Here is a tiny trained network, its code and every weight. The questions are about switching its units off for an input and a class, where a switched-off unit gives its printed mean instead of its output.

import numpy as np


def w(rows, s, z=0):
    codes = np.array(rows[::2]) - 128.0
    scale = np.full(codes.shape[1], s)
    scale[-1] = z or s
    return codes * scale


def f(y):
    return np.maximum(y, 0)


def log_softmax(a):
    a = a - a.max(-1, keepdims=True)
    return a - np.log(np.exp(a).sum(-1, keepdims=True))


def net(x, mask):
    res = np.array(x, float).reshape(1, 7) / 4 @ E
    y = f(res @ A[0][:, :-1].T + A[0][:, -1])
    res = res + np.where(mask, y, B[0][:, -1]) @ B[0][:, :-1]
    return log_softmax(res[-1] @ U[:, :-1].T + U[:, -1])


A, B = {}, {}
E = w([
[172,237,121,126,157,83,51],'x0',
[131,129,129,135,119,121,131],'x1',
[196,89,218,107,86,174,59],'x2',
[124,128,126,121,136,134,124],'x3',
[145,155,61,194,72,252,107],'x4',
[10,141,186,182,101,133,47],'x5',
[96,151,94,25,2,113,121],'x6',
],0.01)
A[0] = w([
[86,110,198,82,173,5,158,37],'n0',
[138,153,104,95,43,124,128,45],'n1',
[200,228,93,159,137,64,71,78],'n2',
[125,99,89,140,132,217,59,71],'n3',
[178,69,179,188,176,153,105,89],'n4',
[163,201,60,184,69,148,120,108],'n5',
[199,171,90,102,122,133,208,59],'n6',
[103,151,157,138,120,135,131,49],'n7',
[165,115,175,99,135,170,111,49],'n8',
[38,121,68,172,134,75,113,109],'n9',
[113,144,66,213,94,196,158,62],'n10',
[74,116,122,51,72,154,149,76],'n11',
[128,120,130,235,214,122,162,30],'n12',
[25,164,172,171,139,132,103,16],'n13',
[81,181,9,136,164,101,207,9],'n14',
[132,220,157,106,153,117,97,41],'n15',
[216,107,210,113,65,159,100,21],'n16',
[97,29,128,159,88,115,210,70],'n17',
[104,31,117,149,111,150,163,34],'n18',
[246,102,82,84,179,108,173,14],'n19',
[75,206,181,149,106,158,111,163],'n20',
[47,151,204,153,105,114,105,65],'n21',
[120,154,91,99,59,68,97,71],'n22',
[99,128,101,63,94,108,116,22],'n23',
],0.012,0.011)
B[0] = w([
[201,176,220,71,126,175,208,233],'n0',
[135,182,81,205,121,82,174,184],'n1',
[2,113,77,78,147,255,158,227],'n2',
[182,128,180,59,157,115,137,209],'n3',
[98,199,69,125,60,47,142,232],'n4',
[169,145,197,73,147,122,183,228],'n5',
[202,66,112,163,73,177,76,194],'n6',
[151,129,115,141,89,137,107,134],'n7',
[84,127,169,177,88,104,76,158],'n8',
[154,63,154,151,161,75,70,203],'n9',
[179,146,215,66,139,131,204,231],'n10',
[129,202,66,124,76,74,107,208],'n11',
[114,245,56,137,30,54,128,224],'n12',
[215,101,113,170,44,205,90,196],'n13',
[65,95,238,221,154,37,40,217],'n14',
[56,127,114,130,166,209,128,174],'n15',
[61,136,201,181,201,51,33,202],'n16',
[49,151,97,126,190,234,133,222],'n17',
[57,133,94,114,158,239,123,187],'n18',
[205,79,101,169,53,176,104,214],'n19',
[156,77,81,144,123,131,151,248],'n20',
[224,85,100,169,130,160,99,217],'n21',
[133,192,91,156,121,121,142,195],'n22',
[135,184,113,148,91,123,150,162],'n23',
],0.0094,0.011)
U = w([
[138,223,108,140,122,80,136,87],'0',
[203,67,141,158,132,149,102,89],'1',
[173,167,244,85,171,129,175,83],'2',
[101,121,217,170,185,79,72,140],'3',
[73,134,122,115,188,188,135,105],'4',
[143,113,130,108,173,90,138,252],'5',
],0.011,0.028)

Each question gives the input, the list of numbers given to net, and the class t.
The units are the neurons (one row each of A and B). Each row of codes is followed by its name. A weight is (code - 128) times the scale printed after its matrix; where a second scale follows, it is the last column's (A, B and U).
mask holds one flag per neuron, in row order. A switched-off neuron (its flag False) gives its mean, the last column of its row in B, instead of its output. The means were averaged over made-up inputs and are rounded, as every weight is.
A unit's drop is (log p(t) with every unit on - log p(t) with that unit switched off) / (log p(t) with every unit on - log p(t) with every unit switched off).
The circuit of an input: a set's keep is (log p(t) with only the set's units on - log p(t) with every unit switched off) / (log p(t) with every unit on - log p(t) with every unit switched off). Starting from the 12 units with the biggest drops (on a tie, the unit counted first), units are removed one at a time, each time the one whose removal leaves the highest keep (on an exact tie, the one counted first), for as long as the keep stays at least 0.8.
units of the circuit, in order: the units of the circuit, biggest drop first
top k neurons: the k neurons with the biggest drops, biggest first
drop of u: that unit's drop, to one decimal
input [-5,-3,0,-2,-8,8,7], class 1: top 2 neurons : (n21 n13)
input [-3,-7,7,8,2,0,7], class 0: top 4 neurons : (n11 n14 n1 n9)
input [8,-1,0,8,-7,-1,-6], class 4: units of the circuit, in order : (n2)
input [6,1,-4,-4,7,4,-5], class 2: top 2 neurons : (n10 n5)
input [0,4,6,1,4,7,4], class 1: top 4 neurons : (n21 n20 n14 n13)
input [-3,-5,-6,-4,7,-2,6], class 2: top 2 neurons : (n10 n5)
input [1,3,0,-5,-7,7,7], class 0: top 3 neurons : (n11 n22 n23)
input [-1,2,-4,-5,8,2,7], class 2: top 3 neurons : (n10 n5 n12)
input [-4,-5,-7,2,-2,1,6], class 3: top 4 neurons : (n14 n9 n12 n4)
input [3,7,0,-1,8,5,2], class 2: top 2 neurons : (n5 n10)
input [0,-4,5,1,-1,-2,-4], class 3: units of the circuit, in order : (n16 n8)
input [-6,-1,3,1,4,-5,1], class 4: units of the circuit, in order : (n17 n18)
input [2,4,0,2,-6,-6,-1], class 1: top 4 neurons : (n19 n6 n10 n5)
input [-5,1,-8,-3,-6,-6,-7], class 3: units of the circuit, in order : (n14)
input [-7,-1,-6,-7,8,-4,-4], class 2: drop of n10 : 1.2
input [-2,0,4,2,8,-7,-6], class 2: drop of n10 : 1.0
input [-6,6,-3,-6,7,-1,-5], class 2: drop of n2 : 0.1
